Below are the code and all the weights of a small trained network. Each question names an input and a class and asks about switching units off, where a switched-off unit gives its printed mean instead of its output.

import numpy as np


def w(rows, s, z=0):
    codes = np.array(rows[::2]) - 128.0
    scale = np.full(codes.shape[1], s)
    scale[-1] = z or s
    return codes * scale


def norm(h):
    return h / np.sqrt((h * h).mean(-1, keepdims=True) + 1e-5)


def f(y):
    return np.maximum(y, 0)


def log_softmax(a):
    a = a - a.max(-1, keepdims=True)
    return a - np.log(np.exp(a).sum(-1, keepdims=True))


def net(x, mask):
    res = np.array(x, float).reshape(1, 5) / 4 @ E
    u = 0
    for l in range(4):
        y = f(norm(res) @ A[l][:, :-1].T + A[l][:, -1])
        res = res + np.where(mask[u : u + 4], y, B[l][:, -1]) @ B[l][:, :-1]
        u += 4
    return log_softmax(norm(res)[-1] @ U[:, :-1].T + U[:, -1])


A, B = {}, {}
E = w([
[128,128,129,129,128],'x0',
[125,50,105,184,127],'x1',
[15,129,254,112,159],'x2',
[192,175,159,169,188],'x3',
[128,129,128,130,129],'x4',
],0.0093)
A[0] = w([
[176,65,81,183,115,154],'L0N0',
[139,126,39,126,2,5],'L0N1',
[138,154,199,206,80,69],'L0N2',
[95,71,158,233,127,104],'L0N3',
],0.0062,0.0035)
B[0] = w([
[74,163,171,247,79,253],'L0N0',
[163,29,127,44,24,212],'L0N1',
[195,164,127,89,149,153],'L0N2',
[176,2,120,11,142,205],'L0N3',
],0.0066,0.0037)
A[1] = w([
[1,138,110,189,209,31],'L1N0',
[219,221,24,216,209,152],'L1N1',
[185,223,44,100,152,2],'L1N2',
[230,228,89,62,27,132],'L1N3',
],0.0073,0.0047)
B[1] = w([
[151,108,90,164,61,144],'L1N0',
[48,144,226,158,104,252],'L1N1',
[170,121,140,101,9,168],'L1N2',
[206,66,184,115,138,253],'L1N3',
],0.011,0.0059)
A[2] = w([
[156,104,58,254,57,70],'L2N0',
[155,85,108,147,59,249],'L2N1',
[129,83,204,67,52,141],'L2N2',
[112,114,162,216,174,147],'L2N3',
],0.009,0.0016)
B[2] = w([
[5,201,80,140,139,187],'L2N0',
[156,128,100,115,188,206],'L2N1',
[136,170,66,119,88,254],'L2N2',
[255,125,114,186,163,182],'L2N3',
],0.0087,0.009)
A[3] = w([
[170,240,160,124,152,123],'L3N0',
[155,1,132,71,91,95],'L3N1',
[114,57,111,135,108,249],'L3N2',
[165,116,204,120,243,245],'L3N3',
],0.0086,0.0012)
B[3] = w([
[25,139,140,141,151,241],'L3N0',
[151,112,173,126,222,255],'L3N1',
[129,97,195,171,136,211],'L3N2',
[210,154,1,55,155,242],'L3N3',
],0.0096,0.0043)
U = w([
[254,95,87,70,148,255],'0',
[90,77,31,167,69,123],'1',
[189,197,202,138,48,80],'2',
[146,161,121,253,151,52],'3',
[28,166,132,43,76,78],'4',
[75,42,182,114,198,95],'5',
[126,224,123,71,208,90],'6',
],0.016,0.0039)

Each question gives the input, the list of numbers given to net, and the class t.
The units are the neurons (one row each of A and B). Each row of codes is followed by its name. A weight is (code - 128) times the scale printed after its matrix; where a second scale follows, it is the last column's (A, B and U).
mask holds one flag per neuron, layer by layer. A switched-off neuron (its flag False) gives its mean, the last column of its row in B, instead of its output. The means were averaged over made-up inputs and are rounded, as every weight is.
A unit's drop is (log p(t) with every unit on - log p(t) with that unit switched off) / (log p(t) with every unit on - log p(t) with every unit switched off).
The circuit of an input: a set's keep is (log p(t) with only the set's units on - log p(t) with every unit switched off) / (log p(t) with every unit on - log p(t) with every unit switched off). Starting from the 12 units with the biggest drops (on a tie, the unit counted first), units are removed one at a time, each time the one whose removal leaves the highest keep (on an exact tie, the one counted first), for as long as the keep stays at least 0.8.
units of the circuit, in order: the units of the circuit, biggest drop first
unit that matters most: the unit with the biggest drop
k most important neurons: the k neurons with the biggest drops, biggest first
top k neurons in layer l: the k neurons of layer l with the biggest drops, biggest first
drop of u: that unit's drop, to one decimal
input [1,-8,0,3,-5], class 2: units of the circuit, in order	L1N2, L2N1
input [-2,-8,-2,-5,-8], class 0: unit that matters most	L1N3
input [-6,-6,0,-8,5], class 0: units of the circuit, in order	L1N1, L2N0
input [-6,-3,-1,6,4], class 2: units of the circuit, in order	L1N1, L1N2
input [6,2,1,-7,1], class 5: 2 most important neurons	L3N1, L2N0
input [8,-6,3,0,-6], class 4: units of the circuit, in order	L2N3, L3N1
input [1,-7,2,0,8], class 4: 4 most important neurons	L2N3, L3N0, L2N1, L3N1
input [6,-3,2,0,7], class 4: top 2 neurons in layer 2	L2N1, L2N3
input [-3,-4,-6,6,1], class 2: 2 most important neurons	L1N1, L1N2
input [4,0,7,1,-2], class 6: top 3 neurons in layer 2	L2N0, L2N1, L2N3
input [-2,8,4,1,-5], class 0: 2 most important neurons	L0N3, L3N3
input [-8,4,-8,1,-5], class 3: 2 most important neurons	L0N0, L1N1
input [-5,-6,1,0,6], class 4: top 3 neurons in layer 3	L3N0, L3N1, L3N3
input [2,-5,0,-6,1], class 0: 2 most important neurons	L1N1, L2N0
input [-2,-6,0,-5,-2], class 0: units of the circuit, in order	L1N1
input [6,-2,-4,1,-4], class 2: 4 most important neurons	L1N1, L0N3, L1N2, L3N3
input [8,-4,-1,2,6], class 2: 2 most important neurons	L1N1, L0N1
input [-3,-8,-5,6,-4], class 2: 2 most important neurons	L1N1, L1N2
input [-3,6,-4,0,-4], class 1: 2 most important neurons	L2N0, L0N1
input [-5,6,2,1,4], class 0: unit that matters most	L0N3
input [7,1,-7,3,2], class 3: 2 most important neurons	L0N0, L2N0
input [-3,-1,-2,8,4], class 2: drop of L2N2	0.0
input [6,7,-2,2,-6], class 3: drop of L3N3	0.1
input [-4,4,2,4,8], class 0: drop of L0N3	0.1
input [3,-7,-4,8,-2], class 2: drop of L1N2	0.3
